[[-45 -14 -16]
 [ 67  68 -41]
 [ 19   3 -12]]
->
[-16  68  19]

[[-14   7 -19]
 [-11 -65  37]
 [ 36 -46  45]]
->
[-19 -65  36]

[[-43   5 -11  17 -20]
 [-33 -46  62 -27  53]
 [ 31  -4 -17 -34 -12]
 [-26  66 -31  18  -8]
 [-31 -44   3  41   7]]
->
[-20 -27 -17  66 -31]

[[-59   7]
 [ 28 -27]]
->
[ 7 28]

[[ -2 -40 -25]
 [ 53  35  27]]
->
[-25  35]

[[-60  33]
 [-24  15]]
->
[ 33 -24]

[[43 30]
 [56 32]
 [30 24]
 [32 35]]
->
[30 56]

[[-66  -9  14]
 [ 35  28  44]
 [-48 -12  23]
 [-56 -35  19]
 [ 50  17 -14]]
->
[ 14  28 -48]
---
[[-22  42  49]
 [ 26 -13 -19]
 [-17  -2 -28]
 [ 45 -25 -18]
 [-60  27  50]]
->
[[-22  26 -17  45 -60]
 [ 42 -13  -2 -25  27]
 [ 49 -19 -28 -18  50]]

[[ 10  14 -32  31 -30 -16 -35 -33 -36 -38  13   6]
 [-25  35 -59 -18 -20   5 -43 -36 -41  -6  44  10]
 [  8  -6  13 -23  28   4  26  -1  31   0 -28  -4]]
->
[[ 10 -25   8]
 [ 14  35  -6]
 [-32 -59  13]
 [ 31 -18 -23]
 [-30 -20  28]
 [-16   5   4]
 [-35 -43  26]
 [-33 -36  -1]
 [-36 -41  31]
 [-38  -6   0]
 [ 13  44 -28]
 [  6  10  -4]]

[[ 32  38  34 -44  19]
 [ 11  16  41 -56  23]
 [ 14 -16  51 -23  12]]
->
[[ 32  11  14]
 [ 38  16 -16]
 [ 34  41  51]
 [-44 -56 -23]
 [ 19  23  12]]

[[ 16 -30]
 [ 58  65]
 [ -1  13]
 [ 35 -37]
 [-25 -53]
 [-46  45]
 [-29 -38]
 [-13  60]
 [-42 -53]
 [-12  -4]
 [ 34   4]
 [ -5  -3]]
->
[[ 16  58  -1  35 -25 -46 -29 -13 -42 -12  34  -5]
 [-30  65  13 -37 -53  45 -38  60 -53  -4   4  -3]]

[[ 6 27  3  8 -5]
 [ 6  2 52  3 -5]
 [ 7  5 28  7 -5]
 [ 7  4  5  8 -5]
 [15 10 16 13 -5]
 [40 16  6  1 -5]]
->
[[ 6  6  7  7 15 40]
 [27  2  5  4 10 16]
 [ 3 52 28  5 16  6]
 [ 8  3  7  8 13  1]
 [-5 -5 -5 -5 -5 -5]]

[[-33 -20  -1  60  24  -9  37]
 [-28   1  23 -20  -9  36  20]
 [ -1  -2  21  24  23   1  -4]
 [-17  -9   3  25 -29 -40  45]
 [-59  -7  15  15  10  25  -3]
 [ -4  30  14 -33   4  30 -37]
 [  7  42  31   2  -6  44 -49]
 [  0  -1 -23  -3   0 -42  40]]
->
[[-33 -28  -1 -17 -59  -4   7   0]
 [-20   1  -2  -9  -7  30  42  -1]
 [ -1  23  21   3  15  14  31 -23]
 [ 60 -20  24  25  15 -33   2  -3]
 [ 24  -9  23 -29  10   4  -6   0]
 [ -9  36   1 -40  25  30  44 -42]
 [ 37  20  -4  45  -3 -37 -49  40]]

[[ -9  36  19  -9 -25   2]
 [ 20  15  16  20 -25  -4]
 [-66 -44  -1 -66  19 -23]]
->
[[ -9  20 -66]
 [ 36  15 -44]
 [ 19  16  -1]
 [ -9  20 -66]
 [-25 -25  19]
 [  2  -4 -23]]
---
[[-50 -22  61  22 -21]
 [ 33 -39  52  14  13]
 [ -8  31  55  23  15]
 [ 35  64   2  38 -31]
 [-22  49 -39 -32 -64]
 [ -6   2 -37  17  12]
 [-62 -18  35 -54  28]]
->
[[-62 -18  35 -54  28]
 [-50 -22  61  22 -21]
 [-22  49 -39 -32 -64]
 [ -8  31  55  23  15]
 [ -6   2 -37  17  12]
 [ 33 -39  52  14  13]
 [ 35  64   2  38 -31]]

[[-52  43  21]
 [ 40 -30 -25]
 [ 71 -56 -30]
 [-69  61  42]]
->
[[-69  61  42]
 [-52  43  21]
 [ 40 -30 -25]
 [ 71 -56 -30]]

[[ 12  42  10]
 [ -1  -1  -7]
 [-26 -41  -5]
 [ -6   5  -3]
 [ 24  36   0]
 [  1  -3   0]
 [-21 -18 -11]
 [ 14  59  13]]
->
[[-26 -41  -5]
 [-21 -18 -11]
 [ -6   5  -3]
 [ -1  -1  -7]
 [  1  -3   0]
 [ 12  42  10]
 [ 14  59  13]
 [ 24  36   0]]

[[ -2   0   0 -15   9 -20  -7   1  11 -10]
 [-22  18  12 -55  15 -48 -44  -4  26  20]
 [-25 -19  -6  -2   6 -36  -7 -12  46  -2]
 [ -9   3 -23 -10   4 -24   3  -3  12  14]
 [-19 -12 -11  -6   6 -31  -2  -7  35   4]
 [-23 -20  -7  -5   4 -34  -7  -8  44  -1]
 [-13  -2 -18  -9   6 -26   2  -3  20   9]
 [  3  19 -33 -17   5 -16  11   4  -9  25]]
->
[[-25 -19  -6  -2   6 -36  -7 -12  46  -2]
 [-23 -20  -7  -5   4 -34  -7  -8  44  -1]
 [-22  18  12 -55  15 -48 -44  -4  26  20]
 [-19 -12 -11  -6   6 -31  -2  -7  35   4]
 [-13  -2 -18  -9   6 -26   2  -3  20   9]
 [ -9   3 -23 -10   4 -24   3  -3  12  14]
 [ -2   0   0 -15   9 -20  -7   1  11 -10]
 [  3  19 -33 -17   5 -16  11   4  -9  25]]

[[ 33  17 -53  19 -44  30 -37  23 -21 -54 -22 -45 -28  17 -29]
 [ 37  28 -71  27 -66  38 -61  35 -41 -71 -42 -67 -51  26 -52]
 [ 32  28 -44  21 -45  28 -43  28 -27 -45 -29 -45 -37  26 -38]
 [-28 -17  10  -6  12 -15   8 -23   9  10   8   8   5 -21   6]
 [-37 -31  72 -24  69 -37  66 -36  53  71  52  69  60 -27  60]
 [ 40  24 -66  18 -61  34 -54  37 -34 -65 -35 -60 -42  25 -44]]
->
[[-37 -31  72 -24  69 -37  66 -36  53  71  52  69  60 -27  60]
 [-28 -17  10  -6  12 -15   8 -23   9  10   8   8   5 -21   6]
 [ 32  28 -44  21 -45  28 -43  28 -27 -45 -29 -45 -37  26 -38]
 [ 33  17 -53  19 -44  30 -37  23 -21 -54 -22 -45 -28  17 -29]
 [ 37  28 -71  27 -66  38 -61  35 -41 -71 -42 -67 -51  26 -52]
 [ 40  24 -66  18 -61  34 -54  37 -34 -65 -35 -60 -42  25 -44]]

[[-35   1   9   4   3 -38 -20]
 [ -3  -8  -3  27   4  31  -4]
 [ -4  13   4 -11   1  30  -1]
 [ 32   7   8  10 -60 -17  -6]]
->
[[-35   1   9   4   3 -38 -20]
 [ -4  13   4 -11   1  30  -1]
 [ -3  -8  -3  27   4  31  -4]
 [ 32   7   8  10 -60 -17  -6]]

[[ -1  29  24  19  24   6  55]
 [ -5  35   8  20  28  10  32]
 [-26 -35  -4  19  20 -37  13]
 [-37 -10  27  20 -30  23 -16]]
->
[[-37 -10  27  20 -30  23 -16]
 [-26 -35  -4  19  20 -37  13]
 [ -5  35   8  20  28  10  32]
 [ -1  29  24  19  24   6  55]]

[[ -3 -35  48 -21  64 -52  60   4  27   0 -34 -48 -35 -10  59   7]
 [ -4 -40  50 -21  65 -54  57   6  29  -2 -38 -48 -37 -12  60   4]]
->
[[ -4 -40  50 -21  65 -54  57   6  29  -2 -38 -48 -37 -12  60   4]
 [ -3 -35  48 -21  64 -52  60   4  27   0 -34 -48 -35 -10  59   7]]
---
[[-40 -48  18 -18 -48]
 [-13 -47  41 -31 -43]
 [-40 -47  19 -18 -49]
 [-21 -70  23 -21 -24]
 [-13 -47  41 -31 -44]]
->
[[-48  18]
 [-47  41]]

[[  5  71  33]
 [ 57 -21   4]
 [-34  21 -56]]
->
[[ 71  33]
 [-21   4]]

[[-31 -35 -47  27   4]
 [-25  -6 -29  57 -47]
 [-43 -36 -24  55 -15]]
->
[[-35 -47]
 [ -6 -29]]

[[-19 -24  45 -16]
 [-68 -63  65 -60]]
->
[[-24  45]
 [-63  65]]

[[ -7  -8 -14  17  -1]
 [ 11 -28 -13  24  66]
 [-19 -52   4  44  18]
 [-24 -18 -51 -41 -48]]
->
[[ -8 -14]
 [-28 -13]]

[[ 68  68 -37 -38]
 [-68 -65  37  42]]
->
[[ 68 -37]
 [-65  37]]

[[17  0 54]
 [21  8 25]]
->
[[ 0 54]
 [ 8 25]]

[[  4 -55 -15 -13  32]
 [ 19 -22 -71  22  47]
 [-13 -19 -35 -53 -13]
 [ 30 -13 -57  37  31]]
->
[[-55 -15]
 [-22 -71]]

[[ -8 -34  19  16   1]
 [ -4 -62  58  34  11]]
->
[[-34  19]
 [-62  58]]
